Below are the code and all the weights of a small trained network. Each question names an input and a class and asks about switching units off, where a switched-off unit gives its printed mean instead of its output.

import numpy as np


def w(rows, s, z=0):
    codes = np.array(rows[::2]) - 128.0
    scale = np.full(codes.shape[1], s)
    scale[-1] = z or s
    return codes * scale


def norm(h):
    return h / np.sqrt((h * h).mean(-1, keepdims=True) + 1e-5)


def f(y):
    return y / 2 * (1 + np.tanh(0.7978845608 * (y + 0.044715 * y**3)))


def log_softmax(a):
    a = a - a.max(-1, keepdims=True)
    return a - np.log(np.exp(a).sum(-1, keepdims=True))


def net(x, mask):
    res = np.array(x, float).reshape(1, 7) / 4 @ E
    u = 0
    for l in range(3):
        y = f(norm(res) @ A[l][:, :-1].T + A[l][:, -1])
        res = res + np.where(mask[u : u + 6], y, B[l][:, -1]) @ B[l][:, :-1]
        u += 6
    return log_softmax(norm(res)[-1] @ U[:, :-1].T + U[:, -1])


A, B = {}, {}
E = w([
[96,58,200,92],'x0',
[68,159,12,141],'x1',
[72,198,201,197],'x2',
[30,165,195,143],'x3',
[225,254,118,135],'x4',
[194,218,193,35],'x5',
[61,157,46,154],'x6',
],0.0052)
A[0] = w([
[165,94,232,68,252],'L0N0',
[114,25,94,1,228],'L0N1',
[110,134,192,148,214],'L0N2',
[48,183,168,101,142],'L0N3',
[39,61,173,21,100],'L0N4',
[208,86,156,61,106],'L0N5',
],0.0099,0.0031)
B[0] = w([
[144,146,126,185,254],'L0N0',
[142,209,96,192,241],'L0N1',
[196,120,107,73,188],'L0N2',
[142,204,213,101,178],'L0N3',
[203,116,158,255,204],'L0N4',
[124,208,163,135,190],'L0N5',
],0.0095,0.0057)
A[1] = w([
[134,188,197,179,218],'L1N0',
[114,254,153,99,152],'L1N1',
[170,159,170,125,109],'L1N2',
[108,72,142,89,227],'L1N3',
[125,85,130,126,250],'L1N4',
[174,111,100,87,127],'L1N5',
],0.012,0.0018)
B[1] = w([
[164,161,134,137,255],'L1N0',
[131,90,173,2,237],'L1N1',
[152,85,75,197,185],'L1N2',
[182,195,119,170,116],'L1N3',
[178,200,116,122,127],'L1N4',
[47,94,192,74,126],'L1N5',
],0.008,0.0095)
A[2] = w([
[104,179,54,245,167],'L2N0',
[130,157,135,159,73],'L2N1',
[197,102,67,112,252],'L2N2',
[95,152,156,142,123],'L2N3',
[18,177,210,118,173],'L2N4',
[199,156,112,15,180],'L2N5',
],0.011,0.0038)
B[2] = w([
[100,154,132,73,254],'L2N0',
[169,166,123,111,137],'L2N1',
[62,88,176,179,204],'L2N2',
[189,168,125,122,130],'L2N3',
[227,250,117,57,152],'L2N4',
[56,116,178,123,244],'L2N5',
],0.011,0.0081)
U = w([
[176,191,225,19,195],'0',
[225,125,108,170,73],'1',
[41,93,197,69,147],'2',
[25,108,22,135,154],'3',
[191,6,102,89,2],'4',
[182,112,203,223,172],'5',
],0.013,0.0077)

Each question gives the input, the list of numbers given to net, and the class t.
The units are the neurons (one row each of A and B). Each row of codes is followed by its name. A weight is (code - 128) times the scale printed after its matrix; where a second scale follows, it is the last column's (A, B and U).
mask holds one flag per neuron, layer by layer. A switched-off neuron (its flag False) gives its mean, the last column of its row in B, instead of its output. The means were averaged over made-up inputs and are rounded, as every weight is.
A unit's drop is (log p(t) with every unit on - log p(t) with that unit switched off) / (log p(t) with every unit on - log p(t) with every unit switched off).
The circuit of an input: a set's keep is (log p(t) with only the set's units on - log p(t) with every unit switched off) / (log p(t) with every unit on - log p(t) with every unit switched off). Starting from the 12 units with the biggest drops (on a tie, the unit counted first), units are removed one at a time, each time the one whose removal leaves the highest keep (on an exact tie, the one counted first), for as long as the keep stays at least 0.8.
units of the circuit, in order: the units of the circuit, biggest drop first
top k neurons: the k neurons with the biggest drops, biggest first
k most important neurons of layer l: the k neurons of layer l with the biggest drops, biggest first
drop when u is switched off: that unit's drop, to one decimal
input [1,4,-7,-3,5,4,-3], class 2: units of the circuit, in order	[L2N5, L0N3, L2N2]
input [6,-7,-7,3,-6,5,6], class 5: units of the circuit, in order	[L0N4]
input [-6,5,1,-7,2,1,0], class 3: 2 most important neurons of layer 0	[L0N3, L0N5]
input [-7,6,-1,0,-6,6,2], class 2: units of the circuit, in order	[L2N5, L1N1]
input [-5,-2,-8,-1,5,-8,0], class 2: units of the circuit, in order	[L2N2, L0N4]
input [1,-7,8,8,0,-6,-1], class 0: 2 most important neurons of layer 0	[L0N3, L0N4]
input [-4,-2,5,-2,2,0,-6], class 5: units of the circuit, in order	[L2N0, L2N4]
input [-4,-3,-3,3,6,-4,-4], class 2: top 3 neurons	[L0N4, L0N0, L2N5]
input [4,-2,8,-6,-6,-6,4], class 3: top 3 neurons	[L1N1, L2N0, L2N5]
input [-6,8,0,6,5,-6,-2], class 0: units of the circuit, in order	[L1N2, L2N4, L0N4, L0N1]
input [-8,1,4,-3,-1,-3,1], class 3: 2 most important neurons of layer 2	[L2N5, L2N4]
input [6,3,-1,1,-5,-8,-4], class 3: 2 most important neurons of layer 2	[L2N0, L2N4]
input [2,-3,6,-4,7,0,-3], class 5: top 2 neurons	[L2N0, L1N2]
input [7,-2,1,3,-6,6,-6], class 5: top neuron	[L0N4]
input [5,-2,4,-4,0,-4,7], class 3: top 3 neurons	[L0N5, L0N3, L1N1]
input [-3,1,4,-8,-4,-8,-4], class 3: top 2 neurons	[L1N1, L2N5]
input [-4,2,8,-4,-5,-4,-4], class 3: 2 most important neurons of layer 2	[L2N4, L2N5]
input [3,2,-8,-3,-4,-7,-1], class 3: 2 most important neurons of layer 2	[L2N0, L2N5]
input [0,0,-2,-6,-5,-7,-2], class 3: 2 most important neurons of layer 2	[L2N0, L2N5]
input [4,6,8,8,-5,-4,-3], class 0: units of the circuit, in order	[L2N4]
input [5,4,1,1,0,3,-4], class 5: drop when L0N4 is switched off	0.4
input [6,4,3,-6,2,-1,4], class 3: drop when L1N1 is switched off	0.3
input [8,4,-1,-3,3,-2,-7], class 1: drop when L2N5 is switched off	0.2
input [-8,1,3,-3,7,-2,2], class 2: drop when L0N1 is switched off	0.2
